Below are the code and all the weights of a small trained network. Each question names an input and a target symbol and asks about switching units off, where a switched-off unit gives its printed mean instead of its output.

import numpy as np


def w(rows, s, z=0):
    codes = np.array(rows[::2]) - 128.0
    scale = np.full(codes.shape[1], s)
    scale[-1] = z or s
    return codes * scale


def f(y):
    return y / 2 * (1 + np.tanh(0.7978845608 * (y + 0.044715 * y**3)))


def softmax(a):
    e = np.exp(a - a.max(-1, keepdims=True))
    return e / e.sum(-1, keepdims=True)


def log_softmax(a):
    a = a - a.max(-1, keepdims=True)
    return a - np.log(np.exp(a).sum(-1, keepdims=True))


def net(x, mask):
    ids = ['βγδεθλμφψω'.index(c) for c in x.split()]
    T = len(ids)
    res = E[ids] + P[:T]
    r = res
    for j in range(3):
        rows = slice(3 * j, 3 * j + 3)
        q, k, v = (r @ M[0][rows].T for M in (Q, K, V))
        z = softmax(np.where(np.tri(T) > 0, q @ k.T / 3**0.5, -1e9)) @ v
        o = O[0][rows]
        res = res + np.where(mask[j], z, o[:, -1]) @ o[:, :-1]
    y = f(res @ A[0][:, :-1].T + A[0][:, -1])
    res = res + np.where(mask[3:27], y, B[0][:, -1]) @ B[0][:, :-1]
    return log_softmax(res[-1] @ U[:, :-1].T + U[:, -1])


Q, K, V, O, A, B = {}, {}, {}, {}, {}, {}
E = w([
[94,33,30,159,87,52,122],'β',
[32,230,147,176,142,151,87],'γ',
[137,166,116,131,146,131,73],'δ',
[116,141,69,136,181,172,94],'ε',
[133,145,132,145,105,86,68],'θ',
[127,109,118,161,117,106,9],'λ',
[94,127,88,124,109,152,4],'μ',
[231,97,43,22,112,125,137],'φ',
[141,113,96,172,188,140,92],'ψ',
[9,105,51,157,42,66,185],'ω',
],0.019)
P = w([
[208,105,189,191,92,203,218],'0',
[142,70,234,140,131,140,184],'1',
[162,164,103,158,108,115,111],'2',
[81,86,200,102,168,55,120],'3',
[122,190,55,138,136,54,42],'4',
[26,79,161,111,201,6,47],'5',
],0.012)
Q[0] = w([
[59,109,170,180,108,132,172],'head 1',
[191,139,116,152,67,156,153],'head 1',
[162,57,213,25,136,159,127],'head 1',
[155,144,70,162,95,160,124],'head 2',
[113,124,177,135,107,185,122],'head 2',
[118,114,199,100,156,157,169],'head 2',
[4,100,139,137,136,43,53],'head 3',
[143,167,18,188,77,80,93],'head 3',
[99,171,153,192,79,176,108],'head 3',
],0.013)
K[0] = w([
[67,141,89,253,77,125,127],'head 1',
[123,31,223,130,104,190,184],'head 1',
[205,128,84,138,77,190,150],'head 1',
[73,66,173,148,122,61,176],'head 2',
[114,123,76,220,48,165,196],'head 2',
[171,120,105,159,45,162,124],'head 2',
[108,191,49,153,174,60,120],'head 3',
[62,89,150,15,201,65,123],'head 3',
[93,143,186,217,216,147,172],'head 3',
],0.011)
V[0] = w([
[208,217,236,180,104,9,206],'head 1',
[87,105,57,73,76,77,114],'head 1',
[114,84,169,215,134,73,55],'head 1',
[64,101,129,86,89,212,130],'head 2',
[161,253,1,107,125,171,76],'head 2',
[127,86,124,90,78,194,123],'head 2',
[54,152,90,176,225,236,185],'head 3',
[95,70,12,140,142,96,234],'head 3',
[76,220,165,87,58,136,199],'head 3',
],0.0082)
O[0] = w([
[8,100,106,119,212,172,88,69],'head 1',
[146,199,84,174,56,152,247,194],'head 1',
[123,118,234,26,173,139,188,252],'head 1',
[126,153,61,174,108,56,189,93],'head 2',
[156,194,36,113,112,166,54,74],'head 2',
[180,199,125,151,48,127,195,118],'head 2',
[189,215,110,92,223,2,129,53],'head 3',
[148,149,214,203,95,23,92,234],'head 3',
[85,125,15,170,162,82,131,3],'head 3',
],0.0076,0.006)
A[0] = w([
[104,191,139,157,147,105,73,105],'neuron 1',
[72,89,136,90,95,158,125,120],'neuron 2',
[121,126,106,167,54,117,79,140],'neuron 3',
[175,128,129,92,96,179,169,100],'neuron 4',
[68,95,140,164,126,151,137,103],'neuron 5',
[165,89,115,90,152,189,144,177],'neuron 6',
[152,102,57,99,113,84,97,141],'neuron 7',
[48,182,162,143,161,214,153,129],'neuron 8',
[183,156,185,129,134,171,77,152],'neuron 9',
[92,146,180,110,131,215,155,2],'neuron 10',
[78,180,167,102,187,174,102,201],'neuron 11',
[111,164,95,228,138,142,87,185],'neuron 12',
[80,99,120,137,105,134,183,132],'neuron 13',
[92,130,185,153,88,188,141,108],'neuron 14',
[123,123,87,154,109,138,49,161],'neuron 15',
[253,139,151,111,123,127,104,70],'neuron 16',
[44,90,87,143,202,147,57,150],'neuron 17',
[144,188,189,154,138,163,119,52],'neuron 18',
[175,162,155,40,159,68,122,82],'neuron 19',
[54,122,63,150,122,113,163,104],'neuron 20',
[137,122,184,57,154,168,152,149],'neuron 21',
[138,105,69,91,166,117,87,74],'neuron 22',
[76,147,155,204,145,122,60,144],'neuron 23',
[131,57,38,141,126,149,203,75],'neuron 24',
],0.011,0.0065)
B[0] = w([
[178,74,85,142,138,128,166,175],'neuron 1',
[169,128,127,158,203,113,158,179],'neuron 2',
[127,114,127,114,185,157,135,231],'neuron 3',
[141,110,86,93,113,92,119,170],'neuron 4',
[167,174,64,138,151,106,143,171],'neuron 5',
[110,124,155,117,55,95,77,183],'neuron 6',
[90,119,177,171,153,47,139,156],'neuron 7',
[122,106,24,175,173,173,87,182],'neuron 8',
[43,138,109,112,127,169,162,226],'neuron 9',
[96,128,46,115,158,42,156,159],'neuron 10',
[126,70,173,201,99,81,51,246],'neuron 11',
[132,56,166,96,136,155,107,171],'neuron 12',
[173,134,144,125,138,160,106,183],'neuron 13',
[110,126,52,116,190,130,132,238],'neuron 14',
[123,144,137,154,131,175,137,173],'neuron 15',
[116,201,112,101,173,89,152,201],'neuron 16',
[147,254,138,136,84,117,130,231],'neuron 17',
[71,147,126,170,135,103,151,157],'neuron 18',
[161,90,139,114,212,152,166,191],'neuron 19',
[71,161,165,106,169,157,128,157],'neuron 20',
[134,123,152,103,74,149,130,218],'neuron 21',
[91,103,108,53,51,67,174,167],'neuron 22',
[160,142,79,138,99,169,187,203],'neuron 23',
[87,206,130,50,117,125,111,146],'neuron 24',
],0.0087,0.012)
U = w([
[227,69,144,203,113,108,194,205],'β',
[141,174,110,216,185,135,108,100],'γ',
[160,126,129,142,153,253,175,128],'δ',
[110,150,200,187,23,164,97,154],'ε',
[184,150,98,86,238,137,183,45],'θ',
[140,130,233,107,172,175,111,197],'λ',
[129,159,149,122,119,24,142,1],'μ',
[202,178,88,40,76,171,192,213],'φ',
[79,47,97,108,148,115,160,82],'ψ',
[26,166,140,168,127,155,254,93],'ω',
],0.0057,0.0045)

Each question gives the input, a string of symbols that net reads in full, and the target symbol t.
The units are the heads (3 rows each of Q, K, V and O) and the neurons (one row each of A and B). Each row of codes is followed by its name. A weight is (code - 128) times the scale printed after its matrix; where a second scale follows, it is the last column's (O, A, B and U).
mask holds one flag per unit, heads first, then neurons. A switched-off unit (its flag False) gives its mean, the last column of its rows in O or B, instead of its output. The means were averaged over made-up inputs and are rounded, as every weight is.
A unit's drop is (log p(t) with every unit on - log p(t) with that unit switched off) / (log p(t) with every unit on - log p(t) with every unit switched off).
The circuit of an input: a set's keep is (log p(t) with only the set's units on - log p(t) with every unit switched off) / (log p(t) with every unit on - log p(t) with every unit switched off). Starting from the 12 units with the biggest drops (on a tie, the unit counted first), units are removed one at a time, each time the one whose removal leaves the highest keep (on an exact tie, the one counted first), for as long as the keep stays at least 0.8.
units of the circuit, in order: the units of the circuit, biggest drop first
unit that matters most: the unit with the biggest drop
top k neurons: the k neurons with the biggest drops, biggest first
heads that matter: for each layer, one digit per head in row order, 1 if its drop is at least 0.15 and else 0, layers parted by /
input ψ θ λ ε ψ, target θ: units of the circuit, in order -> head 3; neuron 19
input γ β ω λ ε, target ψ: heads that matter -> 101
input θ δ ε, target ε: unit that matters most -> head 1
input φ ω γ ε β δ, target ω: top 2 neurons -> neuron 9; neuron 18
input θ δ λ λ, target ψ: units of the circuit, in order -> head 3; neuron 10; head 1; neuron 17
input γ ε β μ λ, target φ: units of the circuit, in order -> head 1; neuron 11
input γ ψ θ, target λ: units of the circuit, in order -> head 1; head 3; head 2; neuron 14
input ψ θ γ λ, target μ: top 2 neurons -> neuron 17; neuron 22
input φ ε β ψ μ, target λ: heads that matter -> 111
input λ λ θ, target ψ: heads that matter -> 101
input λ ω β θ, target ω: heads that matter -> 001
input μ ε μ ε, target φ: units of the circuit, in order -> head 1; head 3; head 2
input θ γ ε δ, target θ: top 2 neurons -> neuron 19; neuron 16
input λ ε β β δ ψ, target ε: heads that matter -> 010
input λ β λ ψ δ, target λ: top neuron -> neuron 19
input φ ψ δ β β λ, target ω: top 2 neurons -> neuron 9; neuron 18
input μ μ β ε, target ω: top 3 neurons -> neuron 18; neuron 11; neuron 9
input θ θ μ φ λ, target δ: heads that matter -> 001
input ψ β γ λ, target μ: heads that matter -> 001
input γ β γ ω γ ε, target μ: heads that matter -> 001
input λ β λ θ φ μ, target δ: heads that matter -> 101
input φ λ θ θ ψ, target γ: top neuron -> neuron 8
input μ θ ε γ, target γ: top 3 neurons -> neuron 11; neuron 8; neuron 17
input λ λ θ ω θ φ, target φ: top 2 neurons -> neuron 11; neuron 4
input β φ λ μ, target ψ: top 2 neurons -> neuron 10; neuron 17
input β ω ε μ ψ μ, target λ: top 2 neurons -> neuron 19; neuron 14
input λ λ β δ λ λ, target ψ: top neuron -> neuron 10
